Here is a tiny trained network, its code and every weight. The questions are about switching its units off for an input and a class, where a switched-off unit gives its printed mean instead of its output.

import numpy as np


def w(rows, s, z=0):
    codes = np.array(rows[::2]) - 128.0
    scale = np.full(codes.shape[1], s)
    scale[-1] = z or s
    return codes * scale


def norm(h):
    return h / np.sqrt((h * h).mean(-1, keepdims=True) + 1e-5)


def f(y):
    return np.maximum(y, 0)


def log_softmax(a):
    a = a - a.max(-1, keepdims=True)
    return a - np.log(np.exp(a).sum(-1, keepdims=True))


def net(x, mask):
    res = np.array(x, float).reshape(1, 6) / 4 @ E
    u = 0
    for l in range(2):
        y = f(norm(res) @ A[l][:, :-1].T + A[l][:, -1])
        res = res + np.where(mask[u : u + 8], y, B[l][:, -1]) @ B[l][:, :-1]
        u += 8
    return log_softmax(norm(res)[-1] @ U[:, :-1].T + U[:, -1])


A, B = {}, {}
E = w([
[128,125,129,125,126,124,130,126,135,119,133],'x0',
[125,128,123,125,130,129,132,133,121,126,123],'x1',
[187,182,180,192,123,223,136,129,122,7,85],'x2',
[228,160,34,82,123,58,72,130,47,170,228],'x3',
[127,136,127,131,128,129,127,121,127,127,125],'x4',
[36,90,184,150,113,241,99,33,65,87,234],'x5',
],0.012)
A[0] = w([
[48,79,141,116,136,103,155,145,195,170,50,43],'L0N1',
[7,62,166,137,128,136,179,73,149,167,102,7],'L0N2',
[135,110,141,97,143,180,92,111,82,103,201,56],'L0N3',
[44,114,138,125,96,94,205,113,198,184,77,40],'L0N4',
[16,60,135,100,146,104,168,119,178,190,85,94],'L0N5',
[64,44,180,175,121,196,64,51,41,83,214,127],'L0N6',
[43,83,191,189,132,143,255,143,182,87,70,123],'L0N7',
[31,61,146,113,89,172,93,26,58,123,229,120],'L0N8',
],0.0096,0.013)
B[0] = w([
[180,99,139,171,167,82,111,140,71,103,135,169],'L0N1',
[149,252,69,71,90,98,214,190,167,154,169,162],'L0N2',
[111,136,89,150,125,124,157,94,92,130,141,156],'L0N3',
[184,129,149,148,126,147,111,131,71,94,121,165],'L0N4',
[174,131,94,145,51,90,155,133,108,98,175,194],'L0N5',
[127,182,103,73,83,130,184,114,183,133,102,252],'L0N6',
[111,116,147,113,121,151,120,152,192,129,84,232],'L0N7',
[86,113,130,158,178,127,80,118,110,163,152,249],'L0N8',
],0.02,0.013)
A[1] = w([
[136,137,180,111,124,161,162,182,192,81,34,128],'L1N1',
[8,122,165,95,197,171,80,117,202,181,68,122],'L1N2',
[211,169,134,152,170,116,152,146,133,82,82,165],'L1N3',
[163,224,123,128,123,201,153,94,110,74,133,107],'L1N4',
[208,87,151,187,138,123,60,155,48,104,123,74],'L1N5',
[109,79,227,235,225,131,99,211,167,77,71,1],'L1N6',
[208,102,169,208,148,90,98,177,89,42,135,57],'L1N7',
[192,103,98,103,148,48,135,202,121,170,121,125],'L1N8',
],0.013,0.0073)
B[1] = w([
[114,87,93,158,165,85,77,73,74,186,156,232],'L1N1',
[248,41,187,195,199,132,66,186,72,55,83,203],'L1N2',
[163,75,144,68,188,95,73,86,99,127,149,220],'L1N3',
[159,162,155,58,33,117,216,208,177,117,99,182],'L1N4',
[105,81,211,140,163,143,114,158,110,130,87,175],'L1N5',
[30,232,48,120,99,102,139,132,90,200,208,175],'L1N6',
[189,47,220,139,143,246,116,182,155,31,39,192],'L1N7',
[77,184,136,142,75,190,190,125,182,102,115,252],'L1N8',
],0.014,0.015)
U = w([
[226,55,185,102,135,153,129,166,159,64,29,105],'0',
[79,218,84,98,45,140,233,114,189,118,165,62],'1',
[94,47,75,160,224,47,27,52,1,202,215,250],'2',
],0.021,0.0022)

Each question gives the input, the list of numbers given to net, and the class t.
The units are the neurons (one row each of A and B). Each row of codes is followed by its name. A weight is (code - 128) times the scale printed after its matrix; where a second scale follows, it is the last column's (A, B and U).
mask holds one flag per neuron, layer by layer. A switched-off neuron (its flag False) gives its mean, the last column of its row in B, instead of its output. The means were averaged over made-up inputs and are rounded, as every weight is.
A unit's drop is (log p(t) with every unit on - log p(t) with that unit switched off) / (log p(t) with every unit on - log p(t) with every unit switched off).
The circuit of an input: a set's keep is (log p(t) with only the set's units on - log p(t) with every unit switched off) / (log p(t) with every unit on - log p(t) with every unit switched off). Starting from the 12 units with the biggest drops (on a tie, the unit counted first), units are removed one at a time, each time the one whose removal leaves the highest keep (on an exact tie, the one counted first), for as long as the keep stays at least 0.8.
units of the circuit, in order: the units of the circuit, biggest drop first
top k neurons: the k neurons with the biggest drops, biggest first
k most important neurons of layer l: the k neurons of layer l with the biggest drops, biggest first
drop when u is switched off: that unit's drop, to one decimal
input [5,6,0,3,-3,0], class 1: units of the circuit, in order -> (L1N2)
input [-4,-2,-2,-7,6,3], class 1: 2 most important neurons of layer 0 -> (L0N2 L0N5)
input [6,4,1,-3,7,-8], class 2: top 3 neurons -> (L1N1 L1N6 L0N5)
input [1,3,1,-5,6,-6], class 2: 2 most important neurons of layer 1 -> (L1N1 L1N6)
input [3,-4,5,0,-8,-7], class 2: top 2 neurons -> (L1N1 L0N5)
input [2,2,1,8,-8,4], class 1: top 4 neurons -> (L0N6 L1N1 L1N2 L1N3)
input [4,-8,2,-5,-8,-4], class 2: top 3 neurons -> (L1N1 L1N6 L0N7)
input [-5,8,3,3,-1,4], class 1: top 3 neurons -> (L0N6 L0N3 L0N7)
input [-2,1,3,-8,4,0], class 2: top 2 neurons -> (L1N1 L0N6)
input [4,0,2,-6,7,-1], class 2: top 2 neurons -> (L1N1 L0N7)
input [-4,-8,6,3,-6,6], class 1: drop when L0N6 is switched off -> 1.2
input [-4,8,-1,4,1,2], class 2: drop when L0N8 is switched off -> 2.7
input [7,-6,3,6,6,4], class 1: drop when L0N6 is switched off -> 1.6
input [-1,8,8,-8,4,-8], class 2: most important neuron of layer 1 -> (L1N1)
